Below is a small trained network, with its code and all its weights. Each question gives an input and a class and asks what happens when units are switched off, that is, made to give their printed mean instead of their output.

import numpy as np


def w(rows, s, z=0):
    codes = np.array(rows[::2]) - 128.0
    scale = np.full(codes.shape[1], s)
    scale[-1] = z or s
    return codes * scale


def f(y):
    return y / 2 * (1 + np.tanh(0.7978845608 * (y + 0.044715 * y**3)))


def log_softmax(a):
    a = a - a.max(-1, keepdims=True)
    return a - np.log(np.exp(a).sum(-1, keepdims=True))


def net(x, mask):
    res = np.array(x, float).reshape(1, 6) / 4 @ E
    y = f(res @ A[0][:, :-1].T + A[0][:, -1])
    res = res + np.where(mask, y, B[0][:, -1]) @ B[0][:, :-1]
    return log_softmax(res[-1] @ U[:, :-1].T + U[:, -1])


A, B = {}, {}
E = w([
[129,99,126,187,134,37,130,113,138,161,130,129],'x0',
[132,142,61,137,127,141,127,150,127,153,128,216],'x1',
[2,124,130,123,122,121,130,118,126,118,130,142],'x2',
[128,128,128,128,128,128,128,128,128,128,128,128],'x3',
[128,128,128,128,128,128,127,129,128,128,127,128],'x4',
[128,128,128,128,127,128,128,127,127,128,128,128],'x5',
],0.014)
A[0] = w([
[160,130,134,119,131,105,136,127,138,116,124,97,142],'N1',
[17,123,141,114,128,109,140,117,136,94,137,93,145],'N2',
[230,135,98,131,124,136,128,144,125,148,128,234,119],'N3',
[135,130,120,115,126,146,134,124,125,119,127,150,136],'N4',
[130,123,128,130,127,122,128,126,125,132,132,125,117],'N5',
[119,140,116,122,143,170,137,149,158,126,121,131,156],'N6',
[119,141,159,74,134,232,136,128,139,62,135,14,202],'N7',
[129,148,90,97,122,247,133,164,129,118,124,220,142],'N8',
[139,117,109,147,128,49,132,125,143,158,140,205,84],'N9',
[12,126,109,121,130,130,133,109,129,133,128,235,78],'N10',
[76,137,108,131,118,135,124,126,124,140,133,184,87],'N11',
[146,117,128,121,124,132,125,112,124,124,134,131,158],'N12',
[126,111,137,152,130,37,127,116,134,139,125,71,133],'N13',
[131,119,110,155,145,73,131,141,136,168,124,181,88],'N14',
[128,128,128,121,124,139,130,136,130,127,126,138,135],'N15',
[222,114,124,125,124,138,129,88,116,136,131,130,254],'N16',
[126,109,139,154,138,28,131,109,134,141,129,69,130],'N17',
[123,132,138,114,125,142,126,147,135,112,121,118,165],'N18',
[111,116,136,120,116,114,140,97,112,112,140,130,119],'N19',
[16,116,150,126,116,119,119,109,113,109,128,57,124],'N20',
[137,128,127,126,129,130,126,128,128,128,130,133,136],'N21',
[132,120,105,169,121,39,135,144,127,170,132,185,97],'N22',
[122,122,139,159,129,46,125,127,133,134,117,63,132],'N23',
[196,131,148,126,125,118,125,128,137,108,121,38,175],'N24',
[168,138,112,133,138,136,111,169,146,143,132,158,128],'N25',
[177,123,144,118,136,119,126,127,132,112,124,65,161],'N26',
[123,125,130,127,127,120,127,130,121,132,128,140,108],'N27',
[138,129,100,93,133,202,130,122,135,107,132,194,152],'N28',
],0.012,0.0058)
B[0] = w([
[140,129,150,173,106,137,128,128,125,119,137,132,155],'N1',
[63,145,129,69,140,99,127,77,166,111,99,153,221],'N2',
[103,183,148,115,188,154,129,151,194,127,91,101,227],'N3',
[128,127,125,118,129,119,131,155,128,130,125,127,142],'N4',
[132,127,127,135,127,122,128,126,133,131,125,129,127],'N5',
[102,124,163,127,119,149,126,172,118,116,121,147,155],'N6',
[138,117,66,82,113,252,125,66,87,96,103,124,252],'N7',
[132,139,174,84,128,77,127,232,133,140,151,148,233],'N8',
[116,145,75,188,137,184,126,107,140,127,107,145,180],'N9',
[120,78,91,177,80,88,125,148,62,120,173,186,212],'N10',
[135,116,104,161,106,112,127,154,101,141,140,174,161],'N11',
[149,124,128,120,131,128,133,127,119,133,124,112,139],'N12',
[138,126,177,158,131,64,131,125,146,142,142,112,201],'N13',
[125,137,75,172,138,161,132,109,137,122,114,142,169],'N14',
[127,128,126,122,129,127,125,144,129,126,130,133,133],'N15',
[225,148,157,135,128,174,127,127,118,143,135,62,223],'N16',
[135,128,176,157,133,55,127,133,147,149,145,110,209],'N17',
[128,109,119,99,129,140,129,130,120,123,131,123,148],'N18',
[121,124,111,111,136,104,126,119,134,138,112,125,140],'N19',
[65,149,143,68,174,126,132,95,172,116,102,119,225],'N20',
[133,132,128,127,130,131,128,132,130,128,128,124,132],'N21',
[108,128,75,202,140,170,130,95,146,124,102,127,193],'N22',
[144,135,173,143,131,62,123,118,136,145,144,118,196],'N23',
[172,88,113,154,85,119,130,126,83,132,164,130,208],'N24',
[127,154,117,111,150,128,127,143,155,132,115,112,168],'N25',
[162,101,118,147,102,119,126,126,90,137,146,134,183],'N26',
[127,130,115,135,129,122,127,130,132,133,130,137,126],'N27',
[132,133,145,87,131,99,131,201,130,130,144,134,196],'N28',
],0.027,0.015)
U = w([
[208,71,78,113,37,249,123,107,12,104,146,84,250],'0',
[29,134,80,16,173,206,132,69,151,54,22,152,182],'1',
[150,201,253,30,201,113,140,224,203,158,117,86,163],'2',
[94,54,169,76,40,35,123,211,32,124,238,201,122],'3',
[208,78,211,198,66,41,128,134,95,197,231,79,137],'4',
[41,143,216,98,207,13,136,86,240,143,104,130,110],'5',
[132,196,79,171,219,232,138,83,220,143,16,81,22],'6',
[75,54,16,229,67,129,122,70,67,123,133,201,20],'7',
],0.0038,0.0013)

Each question gives the input, the list of numbers given to net, and the class t.
The units are the neurons (one row each of A and B). Each row of codes is followed by its name. A weight is (code - 128) times the scale printed after its matrix; where a second scale follows, it is the last column's (A, B and U).
mask holds one flag per neuron, in row order. A switched-off neuron (its flag False) gives its mean, the last column of its row in B, instead of its output. The means were averaged over made-up inputs and are rounded, as every weight is.
A unit's drop is (log p(t) with every unit on - log p(t) with that unit switched off) / (log p(t) with every unit on - log p(t) with every unit switched off).
The circuit of an input: a set's keep is (log p(t) with only the set's units on - log p(t) with every unit switched off) / (log p(t) with every unit on - log p(t) with every unit switched off). Starting from the 12 units with the biggest drops (on a tie, the unit counted first), units are removed one at a time, each time the one whose removal leaves the highest keep (on an exact tie, the one counted first), for as long as the keep stays at least 0.8.
circuit, biggest first: the units of the circuit, biggest drop first
most important unit: the unit with the biggest drop
top k neurons: the k neurons with the biggest drops, biggest first
drop of u: that unit's drop, to one decimal
input [-7,-1,-3,-8,2,-5], class 0: circuit, biggest first => [N7]
input [0,-3,0,-1,-8,1], class 0: circuit, biggest first => [N3, N8]
input [-6,-8,1,0,5,4], class 1: top 3 neurons => [N20, N2, N16]
input [4,1,5,-6,-5,-6], class 7: top 2 neurons => [N10, N3]
input [-1,1,8,-5,-3,-2], class 3: top 2 neurons => [N10, N7]
input [1,0,3,8,0,-6], class 5: top 2 neurons => [N7, N24]
input [5,0,-7,7,2,0], class 4: top 3 neurons => [N7, N24, N20]
input [6,1,3,-4,-2,-8], class 7: top 2 neurons => [N3, N22]
input [2,0,-1,8,0,-6], class 4: top 2 neurons => [N7, N20]
input [7,1,1,-3,-2,-2], class 7: top 3 neurons => [N3, N22, N9]
input [8,-5,0,0,6,2], class 4: top 2 neurons => [N3, N24]
input [-3,0,0,3,-7,0], class 0: top 3 neurons => [N20, N3, N2]
input [3,1,-2,6,0,-2], class 6: top 2 neurons => [N10, N8]
input [0,8,5,-4,0,0], class 3: most important unit => N8
input [1,7,-3,1,5,4], class 6: top 2 neurons => [N9, N22]
input [-5,8,3,-4,-5,3], class 3: drop of N10 => 0.3
input [6,8,-1,-8,0,3], class 6: drop of N3 => 0.8
input [-3,0,-1,-3,3,2], class 0: drop of N20 => 0.4
